(in the rows, 128 means zero)
Each row is followed by its class number.
[123 141 104 107 126 125 143 127 119 155 145 113 133 137 160 140  93 135
 146 119 143 129 176 107 105 131  99  98 133 138 137 120 125 154 125  93
 101 124 113 106 120 120]
4
[ 99 139 123 133 131 142 134 135 120 146 136 140 139 104 116 139  94 135
 120 141 143 109 146 125 141 158  96 105 125 129 136 117 132 114 125 106
 122 109 138 142 102 141]
12
[110 156 141 147 143 118 121 136 106 131 136 158 121  89  88 144 112 130
 112 126 137 126 147 108 143 147 129 160 107  83 124 107 166 141 147  95
 138 142 113 130 132 129]
11
[132 149 126 124 129 130 125 134 120 162 136 102 135 137 130 139 112 144
 147 102 148 119 160 116 124 120  92 120 131 121 130 128 108 154 130 104
 108 133 119 111 119 108]
3
[104 125 130 135 133 122 123 127 115 158 144 116 123 104 129 124  97 129
 122 154 152 118 143 112 139 155 111 121 100 101 116 120 135 109 107 111
 114 110 138 148 134 121]
7
[ 95 140 172 138 129 131 130 122 119 146 132 136 122 106  84 143 128 112
 111 138 125 115 128 114 133 148 140 174 115  84 152 115 170 147 130 103
 141 140 136 119 130 109]
8
[110 144 100 100 135 169 131 136 116 109 129 141 143 106 136 123  96 151
 143 105 136 138 145 137 133 168 123  89 118 119 109 118 123 108 142  93
 136 112 133 116 119 141]
10
[106 141 152 111 128 119 130 132 120 136 122 136 133 106  95 150 107 133
 121 135 151 107 171 108 144 156 138 139 130  83 143 108 153 130 133  91
 108 125 119 128 126 119]
4
[ 97 160 144 114 131 104 134 129 122 145 133 152 123 104  91 152  95 144
 125 137 152  96 165  97 133 153 137 141 137 104 132 107 162 139 124 107
 106 116 123 141 133 116]
4
[136 133 124 116 131 125 134 139 117 167 130  94 137 138 164 141  85 133
 131 104 149 132 175 112 115 144  82  94 124 123 135 123 121 149 123 108
  88 120 106 107 126 120]
5
[ 96 110 127  73 145  96 108 134 133 130 131 136 113 103 150 129 169 147
 124 152 100 135 114 140 124 144 157 130 108 139  94 134 187 140  83 154
  79  60 168  85 153  93]
8
[ 92 127 104 119 127 135 137 139 124 147 122 136 127  78 113 140  85 145
 114 130 136  87 148 122 158 163  81 111 114 102 148 122 159  98 110 134
 103 109 133 149 113 128]
2
[129 143 134 121 138 127 134 141 108 167 147  92 127 136 150 129  97 118
 146 119 157 134 160 115  92 159  97  83 107 125 111 126  92 159 135 101
 103 114 121 104 119 116]
9
[ 58 117 112 104 138 122 142 153 119 140 141 132 129  89 190 140 121 168
 119 150 131  92 132  97  85  95 129  98 128 140 108 128 118 167 154 110
 124  80 165  78 112  60]
3
[124 133 131 114 147 127 151 136 131 173 138  91 142 144 138 131 123 130
 142 108 145 133 149 122 109 146 100  72 116 127 120 125 103 132 135 112
 113 117 126 106 106 113]
5
[ 93 150 158 119 139 121 130 132 133 138 142 146 135  86  94 141 107 132
 116 119 140  92 136 102 139 156 126 169 125  80 144 111 171 135 128 104
 106 135 120 123 125 114]
2
[112 136 104 102 140 152 126 132 113 116 128 135 147 115 133 129 102 158
 150 118 129 129 145 153 126 173 121  85 126 135 108 133 113 125 148 110
 149 113 141 102 116 143]
3
[124 142 132 118 126 136 127 130 120 168 124 116 118 143 102 138 108 143
 135 122 132 117 153 112 118 144  94 100 131 116 138 131 116 147 127 110
  91 133 133 111 121 110]
6
[ 79 167 152 141 126 160 119 116 115 142 129 122 134  99 100 148  97 141
 126 154 157 107 137 118 145 132 105 128 117 108 133 126 136 114 115  94
 136 112 138 139 120 123]
10
[ 94 161 158 132 124 138 127 118 121 152 132 136 144  94  84 145 116 137
 126 125 131  99 126 122 142 148 136 151 127 110 132 111 145 131 126  94
 115 126 122 128 136 113]
9
[102 147 177 125 128 127 142 111 116 147 141 132 139 102  97 134 114 127
 122 123 136 101 138 102 132 150 134 172 124  73 144 114 157 140 127 100
 121 145 122 128 121  91]
7
[ 66 115 126 127 141 105  97 145 148 107 151 134 135 109 191 122 134 141
  99 181 135 125 132 105 121 119 136 163 114 133 116 133 151 158 127 123
 108  95 149 107 167  93]
1
[103 131  98 112 133 155 137 116 115 118 127 138 147 124 140 118 104 154
 148 118 121 140 134 151 132 166 128  94 116 134 109 130 119 113 135 120
 146 129 137 116 115 137]
7
[104 125 122 138 134 111 127 137 119 159 141 119 143  91 135 138  92 118
 108 150 150 111 159 124 140 167  92 114  99 112 135 118 148 112 113 118
 112  97 126 156 131 134]
5
[114 129  93 103 126 146 141 127 117 121 147 140 152 120 146 122 108 153
 148 121 128 147 139 143 129 173 121  96 120 132 109 125 113 101 136 112
 127 111 137 118 111 142]
7
[117 131  91  95 136 148 139 131 117  99 133 136 141 126 141 134  98 153
 143 125 127 129 154 147 127 168 123  87 133 142 112 130 121 116 139  99
 132 107 133 111 129 148]
4
[ 66 102 199 124 156 120 133 133 139 142 181 109  84 155 154  99 122 106
 100 155 140 149 132  90  60  92 137 147  67 152  63 106 137 169 151 120
 204 149 180  95 156 128]
3
[107 137  87 105 131 156 139 140 114 119 126 143 156 113 135 125  89 152
 139 135 121 140 161 129 138 178 124  90 127 134 118 122 121 116 137 104
 126 120 139 121 112 141]
6
[ 93 145 166 123 132 122 124 125 120 145 137 150 129  86  92 131 127 118
 129 133 144 120 144 111 151 153 135 166 118  82 121 121 152 144 141 102
 107 143 134 131 128 114]
0
[117 175 144 178 156 137 154 128 110 101 211  95 167 168 119 122  96 110
 147 111 152 144 156  93 177 156 155  89 116  83 149 110 135 153 158  94
 182 144 116 154 145 158]
3
[ 68 147 118 126 121 130 180 143 114 159 140 110  97  88 176 118 109 139
 117 160 132 154 146  87 117 158 116  88  95 112 128 121 147 120 113 144
 131  98 153 107 163 111]
10
[121 144 136 121 136 145 123 135 136 142 136 140 142 100 128 136  87 140
 117 155 139 104 151 115 135 171  99 107 122 123 124 119 143 102 119 113
 109  79 143 145 125 132]
5
[104 132 157 136 133 114 141 130 115 145 134 147 132 107  77 151 116 119
 108 134 139  96 130 118 137 163 134 167 134  99 142 113 153 127 136  90
 132 136 133 117 120 135]
12
[100 133 102 109 133 129 126 134 127 171 128 108 150 128 135 136 114 137
 143 110 138 106 163 116 109 124  94 100 114 128 125 121 124 145 128 112
  88 118 119 116 110  99]
9
[136 189 111 130 130 123 119 124 100 114 124 178  47 104 108  93  92 117
 171 111 136 182 107 161 164 149 112 113 114 113 147 118 120 183 119 142
 167 144 142 176 208 142]
10
[ 97 139 105 143 143 127 124 133 115 144 129 153 124 111 117 141  80 132
 113 142 144 101 143 107 138 153  86 120 131 136 129 122 150 122 114  91
 117 116 137 133 111 148]
12
[ 82 118 144 107 122 100 159 121 160 154 156 137 125 129 180 113 123 123
  98 141  95 104 137  97  98 157 133 120 137 183 116 118 181 155 110 178
 132 104 175 113 138  86]
5
[ 52 119 192 166 120 163 181 115 168 149 198  87 112 100 189  72 128 119
  91 116  80  79  79 121 150 115 138 155 125  97 120 112 120 121 175 139
 188 170 159 128 121 102]
7
[ 78 149 136 156 123  63 148 127 162 100 215 123 135 141  97 161 132 147
 123 123 146  90  95 147 143 105  82 215 171 149 137 114 132 159 109 141
 189 108 167 148 123 142]
11
[102 160 159 139 129 122 122 116 116 145 124 152 129  98  87 156 116 131
 120 105 145 113 133 110 145 139 136 169 121  96 130 109 157 133 125  90
 123 142 122 107 114 127]
10
[108 145 171 112 125 112 123 128 124 167 126 146 123  97  90 139 108 118
 116 138 118 101 159 112 147 158 141 161 131  84 146 110 154 152 138 116
 112 132 137 127 117 100]
6
[108 145 120 135 132 156 126 130 109 147 136 145 114  86 116 128  86 131
 121 141 134 121 140  95 127 154  88 104 121 115 121 124 138 109 134  98
 134 109 132 134 109 129]
1
[ 91 140 178 130 131 118 130 126 132 147 134 144 134  99  88 136 116 122
 107 149 126 110 137 102 153 144 146 170 140  90 151 117 150 133 135  98
 117 144 127 128 118 116]
6
[ 85 104 138 161 156  74 106 146 112 158 143 141 105 112 147 117 104 122
 116 103 122 118 150 117 108 143 102 124  95  96  83 103 140 167 161 172
 166 127 125 131  80 126]
11
[113 141 174 153 168  91 139 131 118  93 143 113  78 157 104 137  94 123
 145 106 183 142 108 153 123 128 124 151 108  98 104 134  77 209 153 141
 169 164 151 116 188 133]
0
[ 90 139 122 126 129 147 132 139 125 143 136 125 138  93 120 146  68 145
 128 155 156 104 156 113 135 146  98 114 120 126 116 113 127 102 113 110
 128  90 143 139 116 143]
9
[ 52  92 114 115 141  92 120 121 116 131 116 157 113 119 154 134 150 120
 105 172  91 145 166  86  96 109 163 128  92 125 101 129 211 135 120 162
 143 113 142  86 133 121]
4
[125 157 154 158 165 103 136 123 152 129 117 139  62 156  89 136  92 141
 115 126 113  82 103 173 183 106 113 160 105 140 154 118 118 178 121 134
 252 116 186 148 175 143]
3
[121 126 143 122 142 122 134 122 119 170 146 117 130 139 141 127 113 125
 145 120 140 150 152  97 126 137 115 104 118 120 134 131 135 146 131 116
 101 146 110  93 111 123]
1
[128 183 124 148 109 135 109 156 143 123 194 117  97 153 114 122 127 134
 122 115 112 101 148 132 113 114 122 130 138 132 151 119 126 190 130 121
 193  92 143 168 165 124]
12
[ 73 105 163 119 115 154 173 129 139 168 132 109 138 122 190 106 152 140
 103 156  81 129 139  80 102 140 142 145  91 113 143 114 197 137 128 146
 101 138 141  73 138  92]
8
[102 172 169 135 127 128 128 127 125 148 139 140 125 109  87 131 127 125
 124 126 128 111 132 105 150 149 136 162 126  91 142 113 155 141 131  90
 120 136 116 126 138 129]
9
[ 93 159 164 122 122 115 139 127 112 138 146 144 141  99  93 151 107 125
 115 108 148  95 147 107 128 153 138 158 130  91 149 107 152 154 143 100
 135 125 124 136 117  97]
10
[ 61 106 143  93 122 109 163 131 158 131  97 124 161 116 151 125 143 142
 119 162 105  98 148 100 143 104 141 196 133 126 147 113 189 141  96 165
 128 123 149 118 128  82]
9
[120 133  89  99 132 153 146 143 118 117 135 136 142 113 141 119 108 148
 148 112 124 142 140 137 136 179 117  87 120 135 113 125 124 111 133 126
 123 117 136 114 118 140]
2
[101 135 111 139 115 146 129 128 112 167 152 149 136  97 107 148  92 143
 119 145 138  99 146 108 129 140  92 114 126 144 131 115 149 106 111 108
  99 105 135 147 118 136]
12
[132 166 111 191 166 118 102 153 158  81 147 115  75 125 119 102 100  87
 143  97 168 145 118 135 145 133  46 154 121  50 115 122  64 156 159 151
 186 149 158 157 135 147]
1
[116 115 104 117 130 113 130 143 122 176 131 101 122 131 138 132 109 140
 125 117 148 122 171  91  95 123  90  97 114 121 109 114 147 136 129 128
  86 135 111 119 117 107]
11
[116 136  84 109 137 147 140 134 118 116 128 147 147 118 126 138  99 149
 144 116 132 139 134 156 127 165 116 102 134 155 114 121 115 115 132 101
 139 116 138 108 118 161]
12
[ 98 131 120 106 107 141 178 143 136 161 113 125 116 104 140 116 152 145
 112 152 105 108 144  88  67 149  89 100  87 109 153 105 150 153 118 144
 103 104 176 112 137  57]
6
[132 177 125 135 138 148  88 134  76  48 128  95  91 133 175 102 109  63
 137 147 147 129 186 135 148 111  94 118  93  69 126 152 141 226 149 129
 139 149 141 171 162  92]
4
[110 128 106 119 123 119 132 139 107 134 148 138 132  86 144 157  75 135
 117 138 143 106 183 123 145 154 102 118 120 114 135 120 141 118 124 105
 112  94 123 136 113 142]
4
[108 144 134 140 135 132 112 131  95 162 149 116 128  78 126 138 106 126
 132 150 150 117 145 130 134 161 103  97  91 106  97 122 118 121 131 113
 123  90 151 131 122 122]
3
[ 61 114 137 128 124 164 146 117 106 143 122  81 144  98 180 115 122 137
 136 189 120 108 117 104  68 165 120  83 101  82 107 132 144 142 152 115
 121  91 160  77 156  88]
0
[ 88 145 141 130 132 145 127 132 117 143 126 119 122  99 121 139  84 137
 112 153 137 113 140 113 133 156 110 134 117 106 128 118 160 117 117 107
 128 103 134 131 123 135]
8
[120 171  95 150 132 103  82 138 169 124 128 118 158 134 164 170 114 148
 116  78 118  82 195 192 111 127  70 150  75 120 171 123 152 204 111 147
 165  95 125 107 104 141]
5
[114 132  89 102 134 153 142 135 113 110 126 141 145 114 135 128  98 149
 150 113 124 133 134 146 139 174 119  94 124 129 121 125 130 117 140 115
 139 122 135 106 111 152]
2
[101 132 138 135 143 135 123 132 112 144 141 112 122  85 123 132  75 120
 122 144 165 104 146 116 130 158 101 106 112 105 102 122 121 118 135 116
 126 118 149 138 129 121]
3
[ 65 107  95  84 125 142 113 141 145 108 140 142 150 107 144 134 122 145
 135 174 148 127 162  82 109 143 131 102 149 113  94 136 150 114 138 129
  67  86 174 105 139  90]
0
[106 136 161 136 127 109 139 130 131 155 142 144 145  98 109 149 122 120
 105 133 129  95 141 116 146 147 136 174 132 106 147 105 156 132 132 116
 115 123 128 128 110 120]
12
[ 99 131 106 102 140 152 146 133 119 124 133 142 160 114 126 120 101 146
 146 131 121 140 152 138 134 179 130  99 122 134 118 123 119 126 139 104
 137 135 144 112 106 135]
6
[ 98 156 170 152 133 121 111 120 117 146 135 148 139 101  84 142 135 119
 117 148 142 115 135 111 146 153 134 178 111  84 148 124 153 149 142  99
 128 145 121 128 129 109]
1
[ 93 162 161 133 136 126 120 127 121 154 120 143 112 111  89 135 124 131
 126 131 128 114 126 120 133 149 140 166 120  92 135 116 156 158 137 110
 128 140 132 119 131 112]
8
[107 137 120 107 126 140 135 132 113 164 129 100 140 132 148 130  96 139
 156 125 149 124 157 110 106 130  91 110 120 123 127 121 121 154 124 101
  88 130 117 104 132 112]
9
[117 143  85 117 118 137 132 145 118 152 125 117 132 127 135 154 103 137
 137 116 157 139 178 113 103 133  89  85 100 127 146 124 122 147 123 124
 102 124 123 111 116 114]
2
[112 144 100  96 133 151 137 140 127 128 127 139 144 124 138 122 108 159
 150 112 137 142 149 138 126 171 121  99 119 132 115 117 112 117 137 102
 134 110 137 111 121 139]
10
[ 92 143 126 130 130 151 126 137 113 161 148 133 112  84 118 137  96 143
 121 145 138  99 141 124 135 135  90 114 115 124 125 126 144 119 111  93
 120 109 142 127 116 141]
12
[111 128  96  93 143 149 131 141 116 119 133 142 145 110 146 123  99 163
 148 118 130 148 150 127 124 162 130  91 129 146  94 124 121 117 135  99
 136 109 139  98 127 138]
3
[ 94 128 133 115 132 128 136 128 130 153 141 115 131 106 113 146 104 135
 116 166 148  96 166 120 114 143  94 107 102 113 136 120 142 102 119 108
 120  89 134 147 116 132]
4
[136 145 123 113 135 122 136 125 132 172 128  98 128 156 135 131 106 133
 144 105 137 122 150 126 102 132  96  84 125 137 130 124 125 149 127 130
 112 120 116 122 129 123]
5
[108 133  96 106 141 149 144 141 114 109 141 140 144 115 129 132 105 147
 141 112 137 141 136 146 130 170 116  96 133 139 111 122 118 118 136  91
 132 119 141 100 117 155]
12
[118 128  83 106 131 149 141 135 126 115 130 144 153 117 138 128  94 151
 150 114 142 141 153 137 137 172 124  98 129 146 105 125 116 120 139 101
 125 125 137 118 119 153]
0
[ 92 150 120 129 127 157 123 127 119 158 141 155 126  88 111 135  85 136
 121 155 126 112 158 108 128 144 101 100 105 117 145 122 144 131 131  98
 113 123 141 138 117 124]
6
[110 134 106 104 137 147 141 129 107 111 143 127 151 127 142 117 107 151
 146 120 134 145 139 142 129 172 125  98 117 121 112 130 114 115 137  95
 139 120 127 119 113 140]
7
[117 131  92 114 141 149 136 139 125 103 127 136 145 114 139 126  96 155
 138 128 135 140 145 150 134 163 109 107 119 140 104 122 128 114 140 113
 147 131 132 118 115 156]
11
[115 136 110 133 111 158 143 118 137 129 145 143 107 152 111 131 118 121
 108 182 137 132 118 127  92 139 114  83  87 170 131 116 121 118 163 132
 163 106 179 150 168 136]
1
[ 52 147 166 110 130 126 128 128 110 144 139 118 101 111 139 110 157 135
 112 182 101 122 110 109  95 131 149 110 110 129 107 136 152 171 131 112
 140 106 166  99 143  85]
6
[ 82 121 100  90 105 136 144 152 151 134 110 139 134 127 219 109 137 159
 110 160  80 156 154  86 107 140 143 149 155 164 127 129 172 131 120 145
 107 102 139  78 124 108]
8
[ 93 117 112 123 105 150 144 120 144 126 133 168 114 120 183 123 174 118
  90 163  77 156 141 122  72 131 143 101  56 156 157 136 180 138 140 156
 147 112 163  78 149 116]
10
[ 49 117 150  98 106 136 176 111 140 146 138 103 158  97 175 113 130 144
 118 155 107  97 110  86  73 115 126 145 137 141 116 103 178 139 117 126
 107 136 152  87 101  94]
6
[124 130 106 104 128 135 122 145 111 161 147 105 133 135 150 146 103 139
 137 112 155 130 160 105  78 136 103  89 115 128 125 122 126 158 130  90
  72 109 117  96 117 104]
8
